(in the rows, 128 means zero)
Here are made-up nodes, facts about them, and rows of numbers that follow some of those facts. Name the node behind each unnamed row.

Some rows with their names:
[143 146 148  89 162 141 130 127 136 169  90 137 153 149 133 130 102 165
 122 167 150 145 140 115 176 136 153]: j_258
[116 161 135  86 141 164 105 115  67  90 129  91 128  92  87  59 112 145
 121 107 156 174 119 128 124 132 132]: j_987
[166 129 128 135  94 114 160 150 129 145 129 123 124 137 120 130 104 122
 142  66 140  62 175  96  96  90 127]: j_162
[156  91 105 154 110 136 123 149 137 127 149 121  75 138  83 140  97 101
 118  55 125 105 149 110  87 103 170]: j_363
[141 134 116  88 139 138 111 143 145  96 118 108 123 148  95 122  98 142
 135  51 169 118 193 142  85 106 113]: j_263
[140  67 132 153 113 136 132 101  53 174 131 153 144 120 168 125 117 166
 137  86 125 107 134 122 169  74  68]: j_178
[101 116 121  47 150 107 148  90 160 167  98 153 149 142 135 111  94  70
  99 122 122  98 114 132 153 146 156]: j_799
[148 169 118 135 105 122 172 123  69 155 123  96 120  82  83  53  94 112
 115 126 148 135 133 121 129 118 135]: j_470
[138  92 100 180 132 163 157  85  82 189 129 139  80 129 105 122  57 157
 140 122 155 137 120 137 162  66 108]: j_416
[149 114 129  60 140 122 173  94 139 163  91 138 154 138 119 123 113 131
 122 185 112 112 133 146 149 146 160]: j_254
[127 105  98 129 164 133  84 157 146 165 106 126 119 141 132  97  86 116
 122 162 128 148 155 143 159 155 168]: j_418
[ 97  89  97 137 121 124 126  68 100 138 125 148 111 112 124 100  63 105
 127  74 139 106 105 137 168  86  75]: j_385
[168 162 141 123  93 157 174 108 166 127 101 127  87 156  65 136  94 126
 116  99 179 108 142 122  93  99 146]: j_706
[144  97 131  81 133 109 161 130 101 192 146 163 136 130 153 139 134 116
 110 154 129 104 138 111 157 147 173]: j_953
[149 120  97  92 134 118 148 121 123  90 144 133 101 158 110 151 106 121
 128  53 149 106 158 115  71 109 127]: j_164
[158  95 119 140 137 151  92 154 144 118 103  98  97 157  85 136 115 154
 115  57 124 122 173 115  84 105 152]: j_185
[119 128 114  99 107 102 136 139 152 118 111 133 110 133  99 129  84 104
 112  33 156  74 161 103 117 112 135]: j_804
[146 116 123  83 143 124 156 123 129 199 116 156 153 136 141 108  93 106
 140 159 125 114 149 122 146 153 157]: j_420
[114 106 133  34 166 122 107 112 110 152 113 148 157 132 149 129 137 141
 116 132 149 147 151 151 138 154 148]: j_712
[128 122 117 127 117 136 134 120  51 124 114  88 109  81  95  56 156  91
  84 105 112 131 119 142 130 133 154]: j_78
[121 111 119  94  88  91 139 129 135 110 118 131  98 129  98 152 122 113
  97  32 153  76 149 127 115  88 143]: j_270
[130  79 123 134 159 140  77 156 126 139 139 142 140 122 164 135 113 115
 129 134  92 137 130 100 168 170 180]: j_403
[156 102 126 141 116 132 118 152 153 114 103 113 107 150 111 118 106  96
 114  53 125  84 179 124  88 119 132]: j_866
[130  81 128  86 136 115 121 111 118 167 114 147 123 131 143 118 147  71
  90 141  95 106 121 142 131 160 182]: j_481
[149 126 137  97 133 135 169 120 121 182 153 153 130 120 130 144 103 109
 143 165 121 120 106  92 165 145 186]: j_123
[138 120 117  95 136 111 135 148  96 201 134 142 119 139 136 133 121 144
 134 160 145 131 143 121 173 130 173]: j_851
[111 102 104 129 140 191 111  68  96 110 142 133  92 128 114 134  59 143
 151 111 175 167 108 149 138 101  77]: j_49

Some facts about the nodes:
j_234 β:d Δ:setrebor
j_895 β:b θ:j_817 Δ:driva
j_743 β:b θ:j_895 Δ:driva
j_728 β:d θ:j_185, j_973 Δ:stedu
j_49 β:c θ:j_416, j_633, j_851 Δ:driva
j_429 β:c Δ:driva
j_671 β:a Δ:setrebor
j_512 β:a Δ:nibros
j_343 β:a θ:j_124 Δ:stedu
j_164 β:b Δ:stedu
j_875 β:d Δ:pigren
j_741 β:a Δ:driva
j_643 β:a Δ:stedu
j_247 β:a Δ:pigren
j_79 β:a θ:j_217 Δ:setrebor
j_901 β:c Δ:trutak
j_254 β:a θ:j_953, j_901 Δ:pigren
j_481 β:a θ:j_77 Δ:trutak
j_370 β:c Δ:stedu
j_987 β:d θ:j_743 Δ:driva
j_131 β:d θ:j_262, j_728 Δ:setrebor
j_104 β:c Δ:nibros
j_433 β:a θ:j_741 Δ:nibros
j_403 β:a Δ:driva
j_734 β:a θ:j_470, j_741, j_418 Δ:trutak
j_862 β:b θ:j_534, j_740, j_895, j_124 Δ:setrebor
j_904 β:b Δ:driva
j_480 β:d θ:j_217, j_123 Δ:setrebor
j_327 β:b θ:j_49 Δ:driva
j_73 β:a θ:j_124 Δ:stedu
j_534 β:c Δ:nibros
j_663 β:b Δ:setrebor
j_351 β:b θ:j_561 Δ:setrebor
j_78 β:d Δ:trutak
j_420 β:a Δ:setrebor
j_770 β:b θ:j_911, j_403 Δ:setrebor
j_561 β:c θ:j_178 Δ:pigren
j_470 β:d θ:j_363 Δ:setrebor
j_712 β:a θ:j_178 Δ:trutak
j_270 β:b Δ:trutak
j_282 β:a Δ:driva
j_446 β:b Δ:driva
j_71 β:a Δ:setrebor
j_34 β:c Δ:driva
j_219 β:d θ:j_973, j_911, j_866, j_73 Δ:trutak
j_973 β:b θ:j_671, j_73 Δ:setrebor
j_262 β:a Δ:setrebor
j_706 β:b θ:j_224, j_262, j_126 Δ:driva
j_740 β:a θ:j_343, j_71 Δ:nibros
j_157 β:a θ:j_77 Δ:setrebor
j_77 β:a Δ:stedu
j_126 β:a Δ:nibros
j_466 β:a θ:j_456 Δ:setrebor
j_185 β:b θ:j_671, j_895 Δ:nibros
j_162 β:b Δ:setrebor
j_866 β:b θ:j_162 Δ:setrebor
j_799 β:a θ:j_157 Δ:setrebor
j_117 β:a Δ:setrebor
j_224 β:a Δ:setrebor
j_923 β:a θ:j_741 Δ:setrebor
j_575 β:c θ:j_481 Δ:setrebor
j_361 β:b Δ:nibros
j_217 β:a Δ:driva
j_416 β:c θ:j_433 Δ:nibros
j_123 β:a Δ:driva
j_633 β:a θ:j_65, j_238 Δ:driva
j_603 β:a Δ:trutak
j_851 β:a Δ:trutak
j_418 β:a θ:j_817, j_904 Δ:setrebor
j_285 β:c θ:j_34, j_923, j_466 Δ:pigren
j_221 β:b θ:j_817, j_403 Δ:setrebor
j_385 β:c Δ:setrebor
j_178 β:c θ:j_117 Δ:trutak
j_363 β:b Δ:nibros
j_488 β:a θ:j_705 Δ:trutak
j_378 β:a θ:j_663, j_178 Δ:stedu
j_804 β:b Δ:setrebor
j_911 β:b Δ:stedu
j_124 β:b θ:j_168, j_117, j_65 Δ:trutak
j_258 β:a θ:j_71, j_238 Δ:driva
j_238 β:d θ:j_65 Δ:driva
j_168 β:c Δ:driva
j_999 β:a θ:j_433, j_904 Δ:trutak
j_156 β:a θ:j_217 Δ:driva
j_263 β:b θ:j_862 Δ:setrebor
j_705 β:a θ:j_178 Δ:driva
j_65 β:c θ:j_168, j_817 Δ:setrebor
j_456 β:a θ:j_262, j_79, j_741 Δ:setrebor
j_817 β:d θ:j_168 Δ:setrebor
j_163 β:d Δ:driva
j_953 β:a Δ:trutak

Rows to name:
[100  84  73 111 124 172 149  40 111 111 131 138  62 136  83 127  65 132
 147 130 167 151 104 198 135  94  84]	j_285
[119  83  96 120 146 153 136  55  62 114 148 164 108 136 137 126  79 118
 152  98 144 134 107 155 124  98  73]	j_370
[126  98  99 109 156 139 103 134 136 169 101 133  89 154 111 115 109 105
  99 163 150 153 141 171 161 159 190]	j_999
[141 103 142 157 106 169 161  67  87 155 127 161 118 124 145 121  86 132
 146 104 136 113 103 127 170  86  76]	j_429
[154 167 116 148 128 113 114 173  52 141 141  85 145  76 113  43 101 172
 135 108 139 142 154  99 151 100 125]	j_817
[101 122  84 116 136 102 119 157 131 159 182 148  98 110 117 151  58 102
 133 149 152 119  94  93 194 156 203]	j_741
[136 124 144  69 147 115 141 114 112 190  82 148 160 145 149 131 150 136
 108 148 136 129 153 142 155 127 147]	j_488
[166 146 127 156  95 139 143 158 131 123 161 120  88 126  95 161 106 147
 134  86 158  97 157  81 116  93 148]	j_904
[120  80  99 194 115 184 120  84  88 125 150 149  71 123 117 122  72  97
 141 113 139 127  85 134 150 110 113]	j_34
[103 124  85  86 142 102 130 132 148 177 131 141  96 128 105 121  54  80
 117 150 160 120 123 130 178 153 186]	j_466
[137 104 132 112 151 164 135 109 145 138 110 145 109 143 118 126 107  72
 112 164 121 138 109 133 154 171 199]	j_156
[119  85 109 149 143 154  80 128  67 125 180 143 124 104 167 135  80 180
 175  71 134 154 124 107 164  95  65]	j_168
[135  85 112 131 136 133 128 143 124 153 171 145 107 121 149 138 107  62
 134 153 107 118 106 100 159 177 201]	j_217
[122 133 114 109 119 114 120 129 174 112  70 116 112 144  90 116  80 123
  95  49 160  87 165 121 114  93 117]	j_770
[132  84  88 115 154 125 121 144 134 163 144 144 112 115 133 110  89  68
 134 163 109 120 136 132 148 166 189]	j_224
[106  79  94 140 149 149  82 118  82 139 139 140 127 114 144 107  59 165
 168  82 157 141 151 141 145  92  60]	j_65
[140 101 121  93 196 124 110 112 126 138  60 151 150 159 144 108 124 124
 102 147  99 138 132 143 133 161 159]	j_378
[151 111 128  86 150  94 183 118  90 180 142 172 150 150 156 131 113  99
 126 148  97  82 120  93 137 134 165]	j_77

The same nodes again, as new rows of numbers:
Known rows:
[152 107 138  29 166 144 174 143 119 163 176  33 152 121 131  83 116 158
 138 162 163]: j_65
[148 127 113 112 160 138 127 143 142 149 122 140 125 112 136 100 140 145
 113 174 191]: j_923
[155 113 117  88 152 133 133 145 130 139 120 145 151 108 140  89 146 148
 127 159 159]: j_79
[156 108 118  75 149 132 133 147 125 136 119 144 162 106 139  86 148 148
 131 151 149]: j_224
[162 119 117  73 152 127 133 147 122 137 126 119 156 111 149  93 152 148
 128 145 148]: j_247
[156  99 140  65 162 141 150 142 128 133 144  91 136 135 106 109 126 159
 119 129 153]: j_49
[167 106 135 131 160 136 148 120 141 126 149 109 161 112 107  95 143 129
 166 137 163]: j_351
[162 103 139  77 164 146 149 144 114 117 142  93 152 132 107 110 133 155
 109 117 149]: j_104
[156 128 131 189 141 148 151 124 134 119 131  58 158 103 137 120 144 163
 132 113 146]: j_219
[166 118 129 183 130 137 136 148 143 154 118 107 139 130 158  72 143 158
 135 158 139]: j_343
[146 111 126  76 150 128 127 148 127 134 117 132 158 122 133  93 151 158
 140 153 150]: j_282
[156  94 138  60 163 139 151 145 122 119 141 108 146 130 100 107 130 158
 117 119 146]: j_34
[169 128 142 222 160 143 157 132 136 103 149  95 161 125 100  80 157 148
 158 131 178]: j_185
[155 135 123 103 157 139 127 145 119 146 127 107 148 119 139 102 156 152
 122 155 172]: j_999
[154 137 122 109 158 140 124 145 121 147 126 111 142 120 139 107 155 151
 117 156 180]: j_734
[173 112 136 161 152 135 155 125 141 125 147 120 158 112 109  91 140 134
 160 138 166]: j_263
[145 111 125  69 150 128 129 149 124 133 118 134 161 120 132  91 151 159
 141 154 150]: j_403
[135  96 120  86 177 141 105 129 141 144 128  57 146 133 133  87 169 142
 156 146 143]: j_705
[161 109 144 117 152 127 145 128 135 118 142 128 170 122  99 108 141 141
 169 135 163]: j_446
[149 127 139 164 171 135 168 133 134 119 169  73 165 119  99  70 151 153
 182 155 189]: j_895
[152 119 127  87 150 136 125 149 120 131 118 120 165 124 139  99 153 153
 132 152 153]: j_512
[136 115 127 159 149 141 151 125 145 113 133  70 157 105 126 111 139 166
 147 126 150]: j_987
[161 125 127  78 149 135 127 146 111 140 120 121 162 116 140 105 156 152
 124 145 153]: j_851
[162 120 118  81 153 129 134 145 123 138 128 112 152 113 149  91 152 150
 128 147 152]: j_254
[152 113 119  90 150 133 133 147 125 135 120 140 159 113 141  88 147 147
 133 155 146]: j_643
[154 108 118  80 150 132 134 146 127 138 120 140 158 106 141  86 147 150
 133 154 150]: j_420
[130 124 122 105 156 145 174 126 133 138 163  20 174  84 146  92 129 162
 166 158 165]: j_817

Rows to name:
[165  95 130  72 166 145 157 142 125 124 147 104 140 117 108  94 129 151
 110 123 149]	j_575
[165 103 140  79 162 146 150 145 115 117 142  96 151 132 107 109 134 156
 108 115 149]	j_534
[159 116 136 100 170 150 145 142 125 128 147  86 129 137 106 117 128 151
 100 132 176]	j_416
[138 109 129 131 144 138 147 126 140 114 129  82 166 102 126 123 134 163
 149 124 142]	j_163
[140 121 115  78 166 136 145 147 123 145 141 102 158 104 142  70 150 153
 143 174 175]	j_418
[151 126 129 133 144 145 147 124 125 119 134  68 170  98 134 132 141 158
 135 115 145]	j_78
[156 110 118 108 149 134 137 148 128 131 119 143 157 106 137  75 152 153
 129 149 149]	j_671
[160 125 126  94 150 136 127 145 113 139 121 116 160 118 141  99 159 154
 124 141 151]	j_481
[161 113 143 130 154 128 144 127 138 121 143 123 164 124  99 108 140 140
 168 139 167]	j_706
[154 105 119  77 152 135 129 141 130 144 122 120 159 112 146  84 150 147
 138 154 142]	j_117
[146 113 126  88 149 129 127 148 130 137 117 131 153 123 134  93 150 157
 137 156 154]	j_156
[148 113 130  84 144 129 128 147 132 149 119 115 153 128 142  94 145 159
 145 162 151]	j_258
[154 118 121 120 146 137 155 124 134 115 138  69 164  92 141 121 136 154
 135 117 141]	j_875
[148 119 121 216 146 147 159 126 147 106 132  79 151  97 132  98 140 159
 139 121 146]	j_728
[162  87 123  63 195 151 136 122 131 130 162  14 129 130 116 100 151 135
 120 105 137]	j_561
[144 140 120 132 162 141 117 145 138 145 120 122 126 130 134 116 144 146
 110 173 204]	j_433
[158 108 120  79 145 132 133 147 127 139 117 142 159 107 144  85 146 150
 132 153 146]	j_71
[145 113 121 136 147 143 154 122 144 119 134  85 160  88 134 113 132 153
 139 128 150]	j_470
[154 111 117  80 150 133 132 147 127 137 118 147 156 106 140  89 146 148
 127 156 155]	j_262
[147 109 122 124 144 142 155 123 140 116 133  92 167  86 133 114 133 154
 141 126 143]	j_234
[182 129 156 173 136 138 152 122 135 164 160  43 159 137 135 102 136 145
 174 149 160]	j_124
[165  93 130  59 165 143 158 142 122 123 145 116 145 116 108  97 128 150
 108 121 147]	j_385
[145 116 135  59 139 127 128 146 131 170 128  87 155 133 156  98 135 160
 155 179 153]	j_633

